(in the rows, 128 means zero)
Each row of numbers stands for one thing and depends on some of the facts below. Use the named rows to name the rest.

Facts:
drikezo -δ-> skoplem; trudril -δ-> skoplem; trudril -δ-> drikezo; restun -δ-> lodre
nobe -δ-> flobri; nobe -δ-> restun; bestel -δ-> skebre; katrul -δ-> klodrum
rutrure -δ-> modakle; kibir -δ-> rokim; kavolun -δ-> gira; kavolun -δ-> datrak
klekir -δ-> dufil; dapul -δ-> plafen; bamam -δ-> gasom; dridre -δ-> drusis
grugre -δ-> bamam; zugos -δ-> bulem; druminen -δ-> guklis; mebol -δ-> dribek
flobri -δ-> zari; gatra -δ-> fledra; nafik -δ-> trusos; repades -δ-> gitokes
sodrevuk -δ-> flobri; sodrevuk -δ-> mibas; modakle -δ-> doskin; tatras -δ-> vumel
flopon -δ-> begrorek; fimazim -δ-> mostek; pavilun -δ-> flofek; latres -δ-> lomus
rokim -δ-> kibir; bulem -δ-> dralir; plamu -δ-> skebre; dezu -δ-> nimem
dufil -δ-> gromil; removil -δ-> stonar; piplur -δ-> gravur; piplur -δ-> grimar
vegretul -δ-> kamotur; mulosol -δ-> kamotur; dralir -δ-> zugos; beflik -δ-> trefigol
mobri -δ-> dufil; poskogok -δ-> zopeli; plegu -δ-> foma; vetam -δ-> mulosol
datrak -δ-> kavolun; nimem -δ-> neplus; dribek -δ-> baskar; dribek -δ-> mebol
vibrepo -δ-> steplom; megi -δ-> flebedan; lomus -δ-> plinir; vaplik -δ-> nimem
gira -δ-> begratro; stonar -δ-> removil; lavar -δ-> steplom; maste -δ-> begrorek
maste -δ-> skegrol; flebedan -δ-> setrum; zari -δ-> mibas; dabrodun -δ-> numun
mibas -δ-> meflok; skebre -δ-> bestel; skebre -δ-> trotin; zabrabro -δ-> setrum
meflok -δ-> nobe; gravur -δ-> klofam; vuzan -δ-> pariten; storedil -δ-> lavar
zapaves -δ-> skibrok; lodre -δ-> zari; lodre -δ-> sodrevuk; trotin -δ-> plamu
trotin -δ-> bestel; klage -δ-> geskol; laskam -δ-> druri; laskam -δ-> setrum
nupurem -δ-> latres; nupurem -δ-> skegrol; nupurem -δ-> flopon; klodrum -δ-> kigrik
klofam -δ-> grimar; klofam -δ-> piplur; lutrigran -δ-> segrer; zoklor -δ-> rutrure
grivun -δ-> dapul; grivun -δ-> plafen; begratro -δ-> gasom; fledra -Ξ-> sketrer
fledra -Ξ-> vegretul; fledra -Ξ-> numun; fledra -Ξ-> bulem; restun -Ξ-> gugrus
restun -Ξ-> pustus; restun -Ξ-> baskar; restun -Ξ-> latres; restun -Ξ-> lodre
nobe -Ξ-> dodrile; nobe -Ξ-> teko; nobe -Ξ-> datrak; katrul -Ξ-> brobrar
katrul -Ξ-> stonar; kibir -Ξ-> rutrure; kibir -Ξ-> datrak; kibir -Ξ-> plumul
namen -Ξ-> goto; namen -Ξ-> zekir; stuplim -Ξ-> zuflal; stuplim -Ξ-> datrun
stuplim -Ξ-> guklis; tazur -Ξ-> goto; tazur -Ξ-> tezir; tazur -Ξ-> nufivin
tazur -Ξ-> mibas; tazur -Ξ-> betuska; tazur -Ξ-> flesker; kamotur -Ξ-> gitokes
kamotur -Ξ-> skibrok; kamotur -Ξ-> teko; memulo -Ξ-> guklis; grugre -Ξ-> vibrepo
grugre -Ξ-> trudril; grugre -Ξ-> betuska; gatra -Ξ-> sostas; gatra -Ξ-> nupurem
gatra -Ξ-> flobri; repades -Ξ-> troflom; repades -Ξ-> greflos; repades -Ξ-> fepu
repades -Ξ-> pariten; gulos -Ξ-> rotrir; bamem -Ξ-> stobruk; bamem -Ξ-> fepu
bamem -Ξ-> vumel; sodrevuk -Ξ-> klepe; modakle -Ξ-> lapek; modakle -Ξ-> votek
modakle -Ξ-> vuzan; tatras -Ξ-> gasom; tatras -Ξ-> mekuvir; tatras -Ξ-> vegretul
tatras -Ξ-> voskile; fimazim -Ξ-> dodrile; fimazim -Ξ-> setrum; fimazim -Ξ-> bogas
riflen -Ξ-> zuflal; riflen -Ξ-> stevol; riflen -Ξ-> nemik; riflen -Ξ-> teko
risan -Ξ-> plidru; risan -Ξ-> fasim; risan -Ξ-> trotin; mulosol -Ξ-> rifaskun
skemir -Ξ-> storedil; skemir -Ξ-> segrer; plafen -Ξ-> nolem; nezol -Ξ-> grimar
nezol -Ξ-> klostel; nezol -Ξ-> trefigol; drevun -Ξ-> vasol; drevun -Ξ-> gugrus
drevun -Ξ-> druri; drevun -Ξ-> doskin; drevun -Ξ-> gira; klugror -Ξ-> mibas
klugror -Ξ-> datrak; trinam -Ξ-> segrer; trinam -Ξ-> vuzan; trinam -Ξ-> foma
dribek -Ξ-> sostas; dribek -Ξ-> begrorek; dribek -Ξ-> nupurem; dribek -Ξ-> plini
dribek -Ξ-> klofam; dribek -Ξ-> gira; dribek -Ξ-> setrum; trugre -Ξ-> dodrile
trugre -Ξ-> sketrer; trugre -Ξ-> lomus; litam -Ξ-> laskam; vaplik -Ξ-> drabifes
vaplik -Ξ-> begrorek; vaplik -Ξ-> piplur; vaplik -Ξ-> brapatin; neplus -Ξ-> mobri
neplus -Ξ-> baskar; trusos -Ξ-> vadreskur; trusos -Ξ-> geskol; drusis -Ξ-> zopeli
drusis -Ξ-> doskin; drusis -Ξ-> nimem; drusis -Ξ-> rasi; drusis -Ξ-> mibas
drusis -Ξ-> druminen; drusis -Ξ-> datestuk; drusis -Ξ-> dugren; skebre -Ξ-> begrorek
skebre -Ξ-> zari; mavu -Ξ-> klofam; malon -Ξ-> beflik; malon -Ξ-> druri
malon -Ξ-> mobrini; malon -Ξ-> numun; flofek -Ξ-> klepe; zapaves -Ξ-> pozum
zapaves -Ξ-> beflik; zapaves -Ξ-> nimu; zapaves -Ξ-> nupurem; zapaves -Ξ-> vibrepo
zapaves -Ξ-> klepe; klage -Ξ-> dabrodun; klage -Ξ-> pavilun; lutrigran -Ξ-> gugrus
lutrigran -Ξ-> pozum; lutrigran -Ξ-> skisok; lutrigran -Ξ-> mekuvir; lutrigran -Ξ-> numun
flogruzal -Ξ-> sostas; flogruzal -Ξ-> nufivin; grivun -Ξ-> nemik; trupapi -Ξ-> lavar
trupapi -Ξ-> rokim; trupapi -Ξ-> susku

Named rows:
piplur: [ 87  99 111 143  96 156 126 115 111 182 105  61 140 141 137 140 186 198
 136 135 163 118  60 194 168  83 125 128  35 163]
gravur: [ 93 103 112 147  94 149 128 114 117 165 108  73 149 139 135 145 175 190
 130 136 162 114  63 187 166  83 121 127  35 159]
grimar: [125 114 111 155  81 134 147 117 105 128 106  81 114 138 161 142 184 172
 105 146 143 103  66 149 154  93 130  89  66 171]
lutrigran: [ 77 112 128 108 132  92 197  68 121 112 158  95 146  86 125 187  79 119
 138 134 194 103 130 163 119  95 145 124  46 132]
numun: [124 128 113 140  83  89 168 102 118 113 153  87 120 108 158 155 136 153
  55 143 168  99 101 114 135  80 135 106  56 157]
rifaskun: [140 119 108 146  90 123 144 111 116 109 117 106 123 134 173 146 172 148
  92 152 134  95  78 137 151 100 129  85  79 140]
dralir: [146 113 131 116 102 115 111  92 128 114  94 126 174 134 176 140 139 159
 126 123 177 114  78 120 178  99 141 181  80 102]
bamam: [124 107  91 150 114 117 121 136 168 132 124 125 147 144 136 158 181 162
 111 154 164  86  92 170 122  91  91 124  59  44]
latres: [115 114 109 132 105 125 124 105 137 132 131 116 167 127 155 153 152 148
 101 148 152 100  86 161 161  92 122 126  54 110]
flunulis: [139 118 111 148  85 122 140 111 119 111 115 102 124 133 172 145 170 149
  87 151 133  93  81 135 149  96 127  88  82 141]
deloklor: [139 118 111 147  85 122 141 110 119 111 115 102 124 133 172 145 170 149
  87 151 132  93  81 135 149  96 127  88  82 141]
suzik: [139 118 111 147  86 123 140 111 119 110 115 102 124 133 172 145 169 149
  88 152 132  92  81 134 149  97 128  88  82 142]
rokim: [ 79 131 122 136  80 129  75 112  86 124 212 142 173 124 139 148 145 123
 107 185 125 120  98 193 179  85 107  79  78 120]
mavu: [102  92 134 111 120 124 177  84 102 121 110  89  97 111 166 161 142 103
 154 147 130  95 114 165 119 116 158  79 117 125]
nimu: [139 121 118 142  87 120 137 111 126 110 112  98 123 133 171 146 161 156
  88 153 138  82  84 139 149  85 125  86  86 150]
kigu: [138 118 111 148  85 122 140 111 119 111 116 102 124 134 171 145 170 149
  87 151 132  92  81 135 149  96 128  87  82 142]
nemik: [143  99  71 166  75 133 125  85 121 114  93 133 129 144 143 122 157 146
  88 172 142 100  76 142 129 108 159  88  99 178]
skebre: [109  89  55  68 144 126 169  31 102 111 144  50 157 136 146 213 157 131
 171 132  75  97 113 223 130  91 165 131 124  78]
sketrer: [120 117 105 149  78 104 136  94 115 125 135  82 111 128 160 149 141 158
  65 134 138  96  98 114 143 102 128  97  76 131]

Rows to name:
No name comes twice in this set of rows, the named rows included.
[116 115 108 130 107 131 120 103 133 130 127 121 166 132 162 152 151 142
 106 148 146  99  83 161 169  99 126 121  60 109] => laskam
[152 118 126 125 138 125 119  71 117 149 117 100 182 103 151 141 149 151
  89 160 126  91  78 155 132 107  85 110  39 126] => lodre
[116 113 108 132 105 131 117 107 137 133 125 118 165 133 158 151 153 147
 107 148 147  99  83 163 165  97 123 123  59 103] => lavar
[ 91 113 107 109 158 138 156  70 111 112 132 123 129 128 156 181 124 128
 191 137 151 104  96 185 164 148 141  92  63  69] => modakle
[134 115 118 163  75 122 137 115 117 102 107  98 132 139 167 152 168 145
  91 139 118  92  82 129 152 102 114  84  82 135] => plumul
[134 131 168  99 187 127 113  19 150 102  77  89 151 109 119 171  38 180
 190 162 151  18 107 201 131  96  75  57  85 173] => sodrevuk
[111  96 137 102 110 133 108 114 148 164 114  94 158 123 170 143 163 137
 107 156 134  84  97 182 151  67 124 132  94 105] => nupurem
[123  93  82 186  57 128 107  82 119 116  86 109 128 154 137 132 140 149
  82 141 114  96  89 123 134 122 134  86 102 152] => teko
[142 122 106 145  94 125 145 110 114 107 119 108 121 134 175 147 175 148
  95 153 134  96  76 138 154 103 130  84  77 137] => fepu
[137 120 109 147  85 116 147 109 117 111 125  99 123 128 169 147 163 150
  79 150 140  95  84 130 147  94 131  91  75 144] => voskile
[ 31 108 155 164  76 128 109  90  67  83 183 127 177 121 105 188  90  78
 180 142  93 119 130 197 158 125  91  55  95 105] => kibir
[141 108 142 142  79 131 157 141 118 106  99  98 143 126 185 150 201 120
 102 153 112  93  79 150 143  81 116  89  92 141] => nufivin
[146 111 159 161 111 136 133 107 115 109  89  98 216 114 150 163 167 124
 115 135  87  90  73 156 140 110  47  99  40 118] => mibas
[140 114  55 115 104 123 131  72 125 106 140  76 184 150 150 187 176 168
 103 139  94  94  82 184 158  74 128 136  81 104] => plamu
[117 134 151 121 131 119 144  65 153  60  83  93  94 137 139 179  57 176
 187 153 168  23 111 179 149  80 124  39 122 190] => flofek

The same things again, as new rows of numbers:
Known rows:
mobri: [105 147 143 119 164 144 152 124 123  99 123  88 118 172  91  77 126 155
 115 145 151  93  99 131  76 123 147 134 132  98 134 105 106 100 105 137
 115 132]
skibrok: [130 135 115 133  81 132 137 114  83 146 146 172 132 143 200  59  81 141
 161  89 117  99 121 143 169 109 122 117 143 121 100  95 154 119 185 188
 127 168]
dodrile: [101 131  92 128 128 127 130 117 120 130 124 130 158 165 179  65 138 130
  98 115 142 111 118 161 145  93  99 115 114 115 102 113 129 147 175 162
 141 135]
brapatin: [114 122 119 112 154 139 103 144 139 140 128 112 127 148 146 131 164 103
  87 100 150 130 153 140 124 110 118 119 125 102 119 143 101 173 163 108
 152 135]
zekir: [150 130 105  93 131  76 122 157 151 141 137 137 120 137 139 133 126 108
 105 153 141 184 120 113 164 115 127 133 149 130  97 115 130 129 108  99
 163 139]
deloklor: [133 120 137 134 126 129 124 139 115 129 127 128 124 112 121 149 123 136
 144 122 124 124 134 132 130 127 127 133 132 131 142 129 134 120 126 132
 120 111]
troflom: [142 114 121 121 157 115  92 141 112 119 138 128 111 152 176 179 117 130
 160 114 175 124 144 103 165 118 127 135 105  89 156 121 133 112 107 175
 106 114]
mizur: [129 122 137 138 123 130 124 135 114 130 126 127 120 116 126 149 124 132
 143 122 128 116 133 128 127 131 126 131 129 134 142 136 132 120 122 136
 120 111]
bulem: [ 90 138 119 137 153 148 155  98 157 100 131 105 158 156 109  79 133 147
 113 130 148 109  97 141  98 126 129 112  90 101 128 112 116 136 143 153
 106 147]
gira: [102 138 106 100 155 135 128 123 164 120 131 113 140 164 132 106 142 108
  80 127 160 153 124 125 114 120 127 122 106  86  99 113  90 166 142 108
 149 161]
nemik: [116 123  98 153 107 108 128 124  94 135 120 144 158 143 187  74 128 131
 124 107 125  98 124 168 169  80  92 119 125 145 124 110 161 122 168 184
 129 104]
bamem: [170 120 132 131 147 134  88 115 108 138 140 138  99 134 153 179 129 122
 183 133 124 108 148  76 147 173 145 128 113 143 160 167 146 118 104 148
  99 111]
beflik: [119 156 129  99 203 131 148 127 179 106 132  85 151 186 109  79 157 112
  78 137 161  76  91 139  96 111 144 112 108  56 115 123 100 154 131 107
 133 148]
plumul: [131 128  97 123 115  96 128 133 125 139 129 146 141 143 167  90 124 123
 117 138 129 136 116 133 172 107 107 124 137 149 107 118 150 122 142 142
 144 124]
zugos: [130 124 143 142 137 115 127 143 131 127 132 124 135 115 116 149 132 135
 138 124 131 120 126 134 138 120 124 127 130 132 152 137 138 125 126 132
 114 114]
flebedan: [128 123 128 141 113 140 119 128 111 127 130 131 117 102 140 148 123 115
 139 132 137 127 138 132 118 122 128 134 136 138 143 127 127 121 109 133
 116 113]
muklom: [131 125 139 142 125 126 123 139 117 128 127 133 118 116 123 147 121 130
 142 121 126 125 136 133 134 127 131 132 135 132 141 130 133 121 121 135
 122 117]
fepu: [132 111 114 116 161 114  91 147 114 121 130 128 113 155 176 179 112 127
 158 115 186 129 147 111 164 109 123 136 102  83 157 112 131 117 105 180
 105 108]
lavar: [103 109 140 129 127 105 141 154 107 124 110 121 126 142 105 174 133 187
 129 103 121 168 143 128 136 116 114 144 126 125 141 120 136  98 134 142
 125 105]

Name these rows:
No name comes twice in this set of rows, the named rows included.
[ 95 124  88 123 127 143 108 118 151 132 143 135 146 136 176 101 137  92
  90 104 168 161 140 140 142 106 115 113 115 114 100 121  99 180 163 135
 146 174] => setrum
[146 147 130 116 140 153 142  81 164 125 135 124 123 135  92  93 141 115
 129 165  90 125 111  77  94 193 158 117 118 150 101 163 112 141 116  81
 126 163] => drevun
[ 80 124 174 135 102 116 179 172  86 123  84 101 125 107  40 154 155 195
  94 112  86 149 129 166  80  93 105 156 172 149 136 106 127  88 132  91
 150  80] => storedil
[117 128 109  89 135 145 111 127 137 135 117 121 122 155 147 129 143 109
  87 119 142 156 148 123 120 132 131 128 119 110  94 128  88 157 142  98
 166 150] => flobri
[121 144 150 146 175 151 165  80 154 111 121  91 151 166  66  93 182 158
 125 160  68  70  93  99  73 175 141 113  97 142 141 172 131 121 128 109
  93 120] => tatras
[136 134 145 128 114 186 145  70 138 112 124 131 111 125  86 116 106 136
 154 165  85 117 119  83  66 211 165 127 102 154 120 146 107 109 101 109
 105 153] => restun
[194 138 116  95 121  95 116 117 155 161 147 151 105 126 124 121 147 100
 124 181  72 167 119  66 152 181 148 122 160 188  85 170 144 136 104  56
 169 145] => tazur
[ 95 140 122 105 161 155 146 112 167 101 132  99 143 165 110 103 127 130
  95 131 169 141 108 127  92 129 137 123  96  81 112 107  89 146 127 126
 131 165] => pozum
[ 93 130 103 111 129 146 142 105 181 100 150 130 147 129 130 108  96 115
 107 133 184 184 115 124 109 131 137 120  97  91 108  97  85 153 114 136
 125 188] => druri
[111 134 103  94 159 116 114 141 159 135 132 119 133 163 151 115 157 104
  69 118 167 166 132 129 139 104 119 123 125  88  96 121  97 170 153  97
 167 158] => sostas
[110 102 141 134 115 110 139 138 121 129 125 139 130 120 102 179 119 186
 150  97 114 190 144 112 144 146 116 136 123 141 135 124 140 109 140 141
 123 132] => steplom
[140 134 100  84 143  83 126 148 167 138 138 133 126 152 136 121 134 110
  90 152 154 187 115 112 159 116 127 133 140 114  90 108 115 141 112  96
 170 153] => betuska
[136 137 118 149 121 163 136  75 128 136 124 132 144 139 141  70 145 125
 136 144  77  86 119 115 112 169 129 108 112 168 116 164 138 138 155 125
 111 136] => trugre
[131 146 135 129 145 175 146  74 162 119 135 120 129 138  90  92 137 119
 131 159  92 111 113  85  76 195 158 114 108 142 108 155 110 137 121 100
 115 165] => malon

